Below is a small trained network, with its code and all its weights. Each question gives an input and a class and asks what happens when units are switched off, that is, made to give their printed mean instead of their output.

import numpy as np


def w(rows, s, z=0):
    codes = np.array(rows[::2]) - 128.0
    scale = np.full(codes.shape[1], s)
    scale[-1] = z or s
    return codes * scale


def f(y):
    return y / 2 * (1 + np.tanh(0.7978845608 * (y + 0.044715 * y**3)))


def log_softmax(a):
    a = a - a.max(-1, keepdims=True)
    return a - np.log(np.exp(a).sum(-1, keepdims=True))


def net(x, mask):
    res = np.array(x, float).reshape(1, 8) / 4 @ E
    y = f(res @ A[0][:, :-1].T + A[0][:, -1])
    res = res + np.where(mask, y, B[0][:, -1]) @ B[0][:, :-1]
    return log_softmax(res[-1] @ U[:, :-1].T + U[:, -1])


A, B = {}, {}
E = w([
[90,193,130,41,150,253,186],'x0',
[143,141,115,128,133,125,122],'x1',
[141,148,107,135,118,124,131],'x2',
[119,78,105,245,211,193,231],'x3',
[2,138,18,151,166,155,39],'x4',
[63,210,185,130,191,12,164],'x5',
[144,153,106,140,118,125,128],'x6',
[122,106,144,115,148,130,124],'x7',
],0.0057)
A[0] = w([
[121,120,140,50,67,98,82,64],'n0',
[205,153,179,136,121,141,175,137],'n1',
[149,99,115,183,193,159,162,34],'n2',
[143,81,135,180,148,47,76,175],'n3',
[83,221,148,159,183,45,136,172],'n4',
[151,122,98,188,177,168,183,42],'n5',
[184,72,94,146,102,194,77,82],'n6',
[143,106,81,138,85,171,101,24],'n7',
[99,190,152,74,140,213,153,46],'n8',
[135,51,157,213,109,55,73,2],'n9',
[97,178,155,83,169,156,160,44],'n10',
[99,132,58,140,155,132,84,62],'n11',
[67,183,74,156,141,167,77,76],'n12',
[74,156,161,144,173,71,169,47],'n13',
[2,112,123,150,91,130,100,133],'n14',
[177,130,171,115,84,133,189,59],'n15',
[146,152,132,57,107,112,57,107],'n16',
[146,45,109,127,86,188,100,4],'n17',
[152,175,136,60,93,130,56,98],'n18',
[163,113,183,120,100,106,188,209],'n19',
[64,123,102,144,138,142,82,58],'n20',
[80,135,66,131,145,138,96,71],'n21',
[169,145,192,113,88,138,178,123],'n22',
],0.0081,0.0015)
B[0] = w([
[52,153,152,228,162,79,209,207],'n0',
[139,78,127,120,188,82,83,218],'n1',
[46,133,162,209,152,75,209,209],'n2',
[155,138,63,63,81,182,193,235],'n3',
[188,197,187,105,79,194,114,253],'n4',
[66,129,138,209,120,67,183,225],'n5',
[161,238,203,115,96,174,135,230],'n6',
[180,172,149,121,118,154,109,176],'n7',
[139,101,2,59,103,109,214,231],'n8',
[104,132,3,27,113,131,209,234],'n9',
[158,138,83,85,73,180,153,184],'n10',
[180,123,129,113,186,107,94,187],'n11',
[184,96,121,130,198,78,86,225],'n12',
[156,202,192,163,67,184,123,196],'n13',
[177,117,144,122,142,73,57,206],'n14',
[175,100,129,105,177,70,70,195],'n15',
[57,132,140,206,133,87,191,209],'n16',
[173,203,219,122,91,160,155,201],'n17',
[63,91,133,217,125,75,194,216],'n18',
[166,102,133,113,185,90,44,222],'n19',
[184,124,149,125,182,81,89,180],'n20',
[182,104,142,116,205,51,93,189],'n21',
[153,88,98,137,194,96,74,205],'n22',
],0.0075,0.004)
U = w([
[165,79,137,112,184,62,53,95],'0',
[16,117,152,231,106,81,206,89],'1',
[124,120,7,16,70,146,208,81],'2',
[164,209,238,114,48,195,117,81],'3',
[99,106,134,120,93,136,117,250],'4',
],0.011,0.013)

Each question gives the input, the list of numbers given to net, and the class t.
The units are the neurons (one row each of A and B). Each row of codes is followed by its name. A weight is (code - 128) times the scale printed after its matrix; where a second scale follows, it is the last column's (A, B and U).
mask holds one flag per neuron, in row order. A switched-off neuron (its flag False) gives its mean, the last column of its row in B, instead of its output. The means were averaged over made-up inputs and are rounded, as every weight is.
A unit's drop is (log p(t) with every unit on - log p(t) with that unit switched off) / (log p(t) with every unit on - log p(t) with every unit switched off).
The circuit of an input: a set's keep is (log p(t) with only the set's units on - log p(t) with every unit switched off) / (log p(t) with every unit on - log p(t) with every unit switched off). Starting from the 12 units with the biggest drops (on a tie, the unit counted first), units are removed one at a time, each time the one whose removal leaves the highest keep (on an exact tie, the one counted first), for as long as the keep stays at least 0.8.
units of the circuit, in order: the units of the circuit, biggest drop first
k most important neurons: the k neurons with the biggest drops, biggest first
drop of u: that unit's drop, to one decimal
input [1,7,1,-8,3,7,-3,-8], class 1: units of the circuit, in order : [n18]
input [-6,0,-1,3,-2,4,-3,8], class 2: 2 most important neurons : [n9 n3]
input [2,-7,4,-3,-4,7,-7,-3], class 3: 2 most important neurons : [n4 n13]
input [-2,3,0,-5,0,4,-2,0], class 1: units of the circuit, in order : [n0 n16]
input [7,8,-1,-7,8,-8,2,3], class 0: 2 most important neurons : [n12 n21]
input [-2,-4,3,7,-2,8,-8,4], class 3: units of the circuit, in order : [n4 n13]
input [8,7,-3,-8,2,-7,0,7], class 1: units of the circuit, in order : [n18 n0]
input [-7,5,1,-2,3,-8,4,2], class 3: 3 most important neurons : [n6 n17 n8]
input [8,7,-8,3,-7,1,-6,6], class 2: 2 most important neurons : [n8 n10]
input [4,6,2,-8,6,4,-3,-8], class 1: 2 most important neurons : [n18 n16]
input [8,7,-6,-6,-7,3,8,5], class 2: 3 most important neurons : [n8 n10 n12]
input [8,-2,8,4,-3,8,3,-8], class 2: 3 most important neurons : [n8 n10 n6]
input [-4,-5,8,-6,3,3,-5,-3], class 1: 2 most important neurons : [n0 n16]
input [6,5,-3,1,-5,1,1,4], class 2: units of the circuit, in order : [n8]
input [7,-1,-7,8,8,4,-1,4], class 0: 4 most important neurons : [n12 n14 n21 n20]
input [4,0,6,8,0,-8,1,2], class 1: 3 most important neurons : [n5 n2 n4]
input [5,2,-4,3,-5,7,0,-7], class 3: drop of n17 : -0.1
input [6,1,-4,2,-7,-6,-5,-4], class 0: drop of n1 : 0.3
input [-4,-7,6,-2,-1,4,4,7], class 2: drop of n2 : 0.1
input [4,0,7,-5,3,-6,-1,5], class 3: units of the circuit, in order : [n6]
